In the rows, 128 means zero.
Each row has a class, written as a number after it.
[110 138 156 139 148 144 158 121 134 113 159 134 167 132 113 166 111 201
 117 157  99  96 121 144 154 119  95 146 171  74  95 160 124  97 116  97
 109 131 104 118  84 125 112] -> 3
[ 95 112  86 155 115 119 146 108 104 127 139 128  94 132 153 138 125 117
 114 156 129 162 136 107 137 123 109 150 144 144 106 136 129 127 125 124
 129 155 129 126 126 123 125] -> 8
[127 146 129 129 142 115 164 109 107 146 118 120 141 140  92 150 137 134
 126 143 142 123  95 120 130 159 127 109 180 119 104 128 122 121 143 100
  95 131 114 132 129 183 135] -> 3
[152  84 128 106 156 129 124 109  80 116 164  97  87 158 134  86  98 136
 146 141  85 119 196 186 175 110 131 132 157 183 127 165 113 164 131  93
  86 165 118 106 154  93 121] -> 8
[115 106 130 116 139 129 141 134 102 101 123 122 141 117 133  83 137 145
 112  82 143 139 101  92 108 169 139 157 111 140 117 147 109 144 148 135
 162 148 117 131 178 144 125] -> 7
[180 143 108 106 139 110 158 123 138  94 153 102 120 163 135 146 100 134
 102 141 142 142 137 106 127 132  95 176 110 144 169 138  88 111  93  87
 128 114  97 105 136 117 153] -> 1
[176 149 141 113 152 142 153 111 173 137 126 117 144 108 122 134 124 164
 131 115  85  65 161 133 106 121 127 104  98 140 107 122 143 116 128 146
 110 101 151 139 133 127 167] -> 6
[119 122 118 109 154  74 141 111 124 117 142 121 104 153 138  58 130 123
 147 109 159 130 101 133 135 111 131 153 130 100 105 126 130 121 163 132
 104 116 113 137 123  93 152] -> 1
[128 133 124 134 145 129 157 142 127 123 100 146 134 115 142 132 124 125
 108 133 132 116 116 137 124  72 108  90 122 123 128 121 111 119 136 156
 109  98 115 164 168 109 138] -> 6
[138 140 128 114 144 133 132 134 103 158 142 110  86 137 131 106 114  93
 144 133 102 150 123 115 124 133 149 118 188 156 114 119 133 149 148 110
 152 118 131 118 141 139 127] -> 0
[144 121 112 122 119 141 183 157  92  92 176 118  99 159 122 129 137 139
 126 142 128 131  92 124 112 143 148 189 139 110 176 116  58 155 118  54
 194 112 131 143 124 145 141] -> 1
[120 150 126 149 118 145 115 148 107 122 138 136  67 138 137 156 121 108
 153 106 216 106 144 117 116 133 125 179 117 129 109 122 101 153 108 103
 153 107 118 116 155 140 103] -> 5
[117 139 120 100 144 112 161  85 161 125 181 124  71 147 148 146 103 135
 114 133  74 118 120 159 131  57 110 133 141 133 148 119  92 158 152  79
 143  96 163 114 122  92 140] -> 5
[124  92 106 138 113 119 138 146 130 113 139 104 137 140 131 117 118 122
 136 158 125 142 111 132 142 103 107 140 135 113 123 132  98 162 149 120
 136 130 129 131 135 133 117] -> 2
[114 134 141 127 124 128 142 150 120 144 128 135 102  61 129 130 130 146
 115 126 135 112 132 110 123 125 109 109 107 132 143 130 147 126 126 134
 118 141 118 123 137 132 140] -> 5
[110 143 138 126 135 134 144 128  82 120 139 129  99 102 133 153 130 133
  98 140 158 112 110 114 128 107 122 120 142 129 180 119 157 131 137 111
 148 141 140 105 175 142 133] -> 3
[124 125 144 122 138 127 145 136 157 150 147 140 131 122 131 118 123 136
 137 148 104 113 120 116 137  97 109 124 128 132 113 130 138  90 136 118
 131 145 128 113 122 131 151] -> 4
[151 133  99 139 142 112  94 113 163 127  94 111 111 144 146 125 124  96
 140  65 161 143 118 117  98 109 117 111 101 117 107 125  98 127 139 166
 151 105 141 115  85 111 115] -> 8
[150 135 142 135 137 114 137 110 135 136  87 147  96 113 158 101 141 116
 123 114 112 135 105 118 154 142 102 130  95 136 118 110 127 140 157 122
 122 103  84 157 188  92 177] -> 0
[109 166 150 104 158 111 152 104 158 127 173 159 112 126 109 152 118  82
 133 120 143 111  86 129 127 117 133 110 163  95 124 137 141 106 143  90
 115 143 148 107 130 165 115] -> 5
[ 89 115 141 109 135  45 131 159 114  98 135 112 122 155 144 114 112 149
 119 125 128  99 126 137 158 154 166 161 148  86 150 168 152 124 165 112
 113 140 137 137 160 164 146] -> 4
[138 106 104 128 121 143 162 133 122 140 127 127 130 106 117 127 140 149
 111 142 136 143 126 114 121 139 115 120 131 138 106 141 127 133 112 163
 123 137 116 142 100 156 141] -> 4
[104  99 116 137 130 158 163 180 123 131 106 127 119  96 129 139 139 113
 134  84 146 166  96 117  89 158 130  89 120 128 154 140 143 161 107 149
 103  88 121 119 152 144  81] -> 5
[118  77 116 125 167 107 100 146 140  95 109 115 170 139 139  96 132 139
 115 154 139 127 107 115 127 121 115 126 102 136 113 160 106 114 116 171
 137 131 119 120 110 127 147] -> 8
[142 145 110 117 114 132 150 121 137 117 142  94 106 150 120 252 163 109
 110 141 132 121 116 136  86 110  93 156 153  72 154  82  97 160 126  69
 158 140 187 105 135 163 140] -> 0
[127  92 126 122 125 123 139 109 106 100 137 149 133 161 169 111 136 133
  83 121 123 146  97 161 103 114 124 153 144 157 136 157 100 128 138 157
 134 126 153 140 189 128 106] -> 4
[ 78 172 107 132 112 149 174 122 133 107 128 106 125 109 168 238 101 156
  96 105  99  96 133  96 125 103  90 146 102 134 172 134 134 124 135  99
 159 134 153 117 144 135  98] -> 7
[124 155 113 119 137 104 151 127 165 153 129 119 103 123 131 161 118 133
 119 128 132 121 109  90 142 111  87 142 155 113 121 104 127 123 141  84
 125 120 143 137 127 127 155] -> 0
[107 128 117 125 114 115 140 154 125 124 132 108 115 145 122 155 114 148
 127 138 109 123 128 123 134  95 118 123 155 106 110 142  97 133 131 121
 126 152 134 134 123 162 112] -> 2
[109 165 135 123 157 144 124 135 130 154 132 148 111 118 115 155 135 116
 123 132 170 100 100 113 152  94 132  89 149 123 136 127 126 132 134 131
 112 129 110 126 143 128 111] -> 1
[129 108 111 108 136 136 160 122 131 131 134 117 140 148 114  83 123 125
 125 129  96 153 124 120 126 137 124 106 118 146  95 153 101 149 126 118
 122 164 121 133 135 153 130] -> 2
[ 88 151 129 143 125 126 146 132 119 158 121 137 131 125 129 120 137 129
 131 138 119 109 121 105 142 106  98  80 150 120 134 128 132 123 145 121
  95 158 133 138 119 131 123] -> 2
[153 100 135 127 149 139 154 141 121 134 126 110 108 145 112  69 156 156
 159 100 145  96  87 131 123 121 129 136 132 169 162 101 110 160 144 111
 146 107 127 128 150 142 157] -> 7
[169 139 133 118 131 118 137 108 117 122 124 145 112 102 119 155 138 128
 121 146 126 141 148 130 124 164 145 108 149 142 133 113 131 118 132 131
  95 111 138 148 101 117 147] -> 0
[116 157 128 143 135 136 136 135 138 167 123 136 143 115 118 145 124 158
 120 145 133 114 133 112 149  90 100 126 143 128 114 126 149 110 112 130
 109 142 120 116 105 122 127] -> 3
[141 135 137  95 125 144 112 131 102 108 163 121 145  98 119 111  95 121
 126 124 141 125 141 122 108 125 162 128 134 156 142 144 163 146 119 164
 109 120 143 129 172 124  96] -> 4
[110 143 131 133 129 136 139 142 140 147 126 138 111 117 116 143 127 128
 119 152 139 114 123 114 145 107 127  89 140 119 130 130 143 130 127 115
 119 157 124 123 121 146 130] -> 2
[118 139 137 129 128 142 136 132 156 158 126 130  99 109 136 135 125 135
 117 119 130 102 107 120 136 103 116  91 120 119 123 121 132 112 142 116
 138 122 122 123 120 123 119] -> 1
[103 155 115 109 135  90 162 153  94 124 129  95 128 132 141 113 131 104
 163 147 146 113  98 134 144  96 122 168 129  94 167 124 165 115 152 104
 139 149  95 103  99 111 165] -> 1
[ 95  98 111 134 132 105 131 141 123 121 144 106 104 149 143 151 138 104
 137 147  94 115  98 122 121 116 100 139 165 113 122 144 119 144 137 151
 128 149 147 100 140 142 122] -> 8
[130 158 142 116 120 131 125 135 106 110 121 123 127  91 132 161 123 117
 114 101 156 125 133 109  86 120 119 116 104 127 167 111 105 133 121 106
 127 103 132 124 178 128 115] -> 5
[106 105 129 109 145 114 150 183 146 106 150 120 142 143 134 139 114 138
 143 141 113 103 111 113 145 104 129 171 145  93 125 147 112 123 128 109
 141 124 137 129 140 149 138] -> 4
[136 129 115 100 102 131 151 133 120 116 119 139  87 108 136 146 118 145
 111 118 143 130 126 121 129 108 126 141 135 158 139 145 134 131 108 125
 134 157 124 119 161 134 127] -> 2
[109 125 106 127 117 109 141 137 129 125 128 108 129 154 130 140 133 128
 121 143 132 124 127 125 133 106 111 143 142  99 125 129 102 160 138 103
 125 151 142 130 129 138 131] -> 2
[146 148 107 142 108 127 148 116 153 158 139 117 127 153 126 107 125 114
 110 117  93 162 113 100 135 126 102 142 157 114 131 130 122 168 125 111
 121 145 120 127 144 136 128] -> 2
[116 117 118 121 122 124 132 127 121 138 132 125 117 125 117 138 125 119
 138 168 150 128 125 126 155 154 147 126 148 134 123 124 150 119 143  99
  79 126 130 137  84 117 125] -> 1
[ 95 129 134 101 134  95 128 146 139 149 126 123 127 140 106  71 136 128
 131 104 120 111  92  91 137 150 125 136 158 125 108 140 123 157 137 135
 110 152 112 125 150 138 135] -> 7
[ 95 110 133 114 127 108 134 156 135 117 147 119 107 130 113 151 140 122
 135 155 125  88  97 103 129 122 117 123 153 117 134 127 104 143 140 142
 151 139 140 104 124 161 128] -> 7
[137 120 126 135 118 136 115 106  94 122  97 114 135 136 141 136 165 112
 128 100 139 127 165 126  78 174 137 122 133 146 140 117 143 148 105 122
  72 122 150 112 172 107 122] -> 8
[109 118 107 127 101 108 145 168 132 154 113 114 126 118 105 127 129 142
 122 154 153 115 119 112 136 156 117 158 142 120 128 123 159 149 108 116
  93 141 139 130  95 131 136] -> 3
[117 166 113 141 135 127 157 142 158 133 142  98 137 161 127 202  98 147
  76 118  64 167 105  93 129  96  73 109 120  97 188 146 131 108 112 107
 134 150 120 108 162 166 129] -> 6
[166 167 136 103 124 127 113 133 139 127 141 124 148  83 127 164 121 108
 118 140 135 104 127 114 135 122 120 129 131 136 183 125 141 168 121 139
 170 112 129 101 169 128 124] -> 0
[110 137 126 131 140 128 133 144 128 145 115 119 144 117 117 137 126 161
 117 139 132 110 121 108 151 100 104 116 122 117 138 123 132 124 124 122
 125 131 126 126 108 134 140] -> 3
[128 127  97 114 100 113 148 103 150 150 138 116 126 120 128 146 134 131
 128 140 121 140 112 110 119 133  99 140 174 123 132 135 152 155 129 146
 148 107 128  82 119 116 136] -> 6
[106 162 115  90 163 108 107 137 165 132 118 113 165 161 129 150 127 138
 117  83 126  97 122 105 183 102 128 171 139 121 167 161 145 165 122 122
 132 161 133  99 139 138 130] -> 7
[178 152 117 108 125 128 119 126 133 157 104 123 115 118 133 128 116 113
 121  82 124 127 167 116 118 143 125 133 163 143  94 150 133 122 123 163
 113 140 129 121 118 123 125] -> 6
[183 151 124 127 159 152 131 124 132 156 111 125  95 121 123 138 135 126
 147 106 113 152 145 131 141 146 153 126 158 143 119 119 164 149 121 144
 104 104 113 133  92 113 149] -> 0
[161 147 118 149 157 126 156 122 115 119 106 140 169 124 137  93 129 139
 115 111 133 127 100 132 143 129 116 138 135 114 136 135 120 127 137 162
 111  93 110 171  79 110 139] -> 3
[103 122 122 122 142  99 133 167 133 130 114 119 133 161 131 135 131 132
 129 146 159 126 106 127 149 105 132 144 139 107 129 138 110 107 128  98
 125 131 105 120 122 136 132] -> 1
[ 92 122 105 131 103 135 156 127 105 140 127 121 130 114 112 145 150 162
 114 142 115 135 101 107 135 177 121 133 156 102 136 147 154 168 132 133
 134 139 118 130 117 148 141] -> 6
[118 134 119 103 145 107 125 133 156 119 134 107 150 121 121 163 116 130
 128 153 124 114 125 115 133 112 119 139 118 108  92 126 122 131 138 122
 143 131 143 132 135 152 139] -> 0
[142 126 133  61  96 106 118 110 175 105 152  89 155  93 123 116  81 136
  91 124  72  87 134 119  98 121 115 150 126 123  91 140 112 139 135 136
 145 141 162 122 112 115 112] -> 7
[161 136 136 101 130 144 128  95 179 155 130 142  72 162 107 136 133 107
 136 133  96 136  83 163 116 123 107 133  50 191 118 125  99 144 122 108
 125 161 119 107 130 120 165] -> 5
[105 126 140 135 129 147 151 116 107 137 120 137 141 129 121 109 145 141
 136 102 124 134 112 112 141 179 117 130 138 107 112 147 170 134 116 117
 104 136 103 111 145 140 117] -> 3
[ 95 134 124 118 127 116 154 139 149 132 128 130 133 129 125 140 138 134
 108 139 116 112  92 105 131 107 120 135 142 126 132 132 133 140 121 133
 148 142 118 113 150 154 136] -> 7
[149 178 133 124 141 118 123 161 132 120 112 117 132 192 131 164  94 135
 117 103 109  98 102 139 172 119 124 199 148 101 157 154  96 129 136  71
 134 146 111 159 147 144 142] -> 6
[ 95 115 121 126  98 135 183 157 115 112 167 136  71  84 137 176 122 227
 130  98 118 111 123 121  93 132 133 174 109 129 142 144 108 149 145 121
 163 122 154 131 159 108 115] -> 4
[142  66 123 123 162 149 124 136 122 107 117 112 116  89 117 157 127 108
 121 150 186 111 107 162 108 131 137  89 137 155 104 140 135 163 146 154
  82 127 133 118 179 122 100] -> 8
[106 121 104 117 131  88 139 160 163 131 130 110 145 141 136 140 105 114
 143 121  97 138 133 110 144  92 117 121 142  84 115 142 102 132 150 130
 157 110 136 113 130 139 119] -> 6
[156 163 139 131 156 145 122 125 122 152 138 120 122 145 126 110 130 128
 129 100 119 130 115 130 129 117 172 134 139 141 140 120 143 132 147 119
 119 124 129 139 156 130 126] -> 1
[137 134 123 117 110 124 133 132 103 118  99 100 140  98 122 114 144 176
 111  84 144 135 115 107  94  97 116 146 151 105 132 102  89 166 129 139
 146  96  98 141 139 101 135] -> 7
[116 117 123 108 122 104 116 128 128 129 132 107 134 135 106 119 119 114
 146 128 115 123 133  96 131 133 109 112 152  88  78 128 106 125 145 135
 114 128 132 135 129 153 132] -> 6
[119 107 115 132 134 123 118 143 155 114 131 120 124 117 133 155 115 129
 127 152 121 106 133 123 145 108 125 152 118 114 100 138 134 116 121 123
 129 153 145 130 105 132 133] -> 8
[118 117 125 145 138 123 152 136 128 139 134 136 129 141 144 101 138  86
 129 135 126 124 133 115 150 149 103 122 161 113 137 131 132 133 113 104
  99 108 128 131 105 153 130] -> 5
[129 171 111 115 145  76 147 100 159 167 123 129 106 159 122 161 133 114
 140 141 120 136 108 111 149 107 103 132 163 136 109 111 119 105 152  99
 118 139 133 123 117 146 167] -> 0
[109 128 121 124 144  97 148 139 121 125 139 115 142 138 106 133 130 144
 109 142 148 129 111 104 145 121 119 144 169  77 120 131 128 126 126 104
 124 139 126 122 123 168 142] -> 3
[119 134 114 153 114  85 126 151  87 107 122 121 149 106 127 106 117 146
 145 123 156 118 127 136 103 111 129 149 109 120 106 135  81 106 152 155
 133 152 132 171 106 126 113] -> 8
[175  92 107 137 111 119 147  84 215 119 121 119 142  98 117 234 128 183
 116 185 131 112 165 146 139  75  74 125  90 136  76 119  95  86  95 106
 129 127 120  92 105 144 155] -> 8
[100 153 131 126 125 132 124  94  90 144 166 125 109 125 108  96 120 142
 119 148 158 120 118 114 135 125 108 109 156 118 126 132 124 171 145 132
 118 129  99 135 128 107 128] -> 4
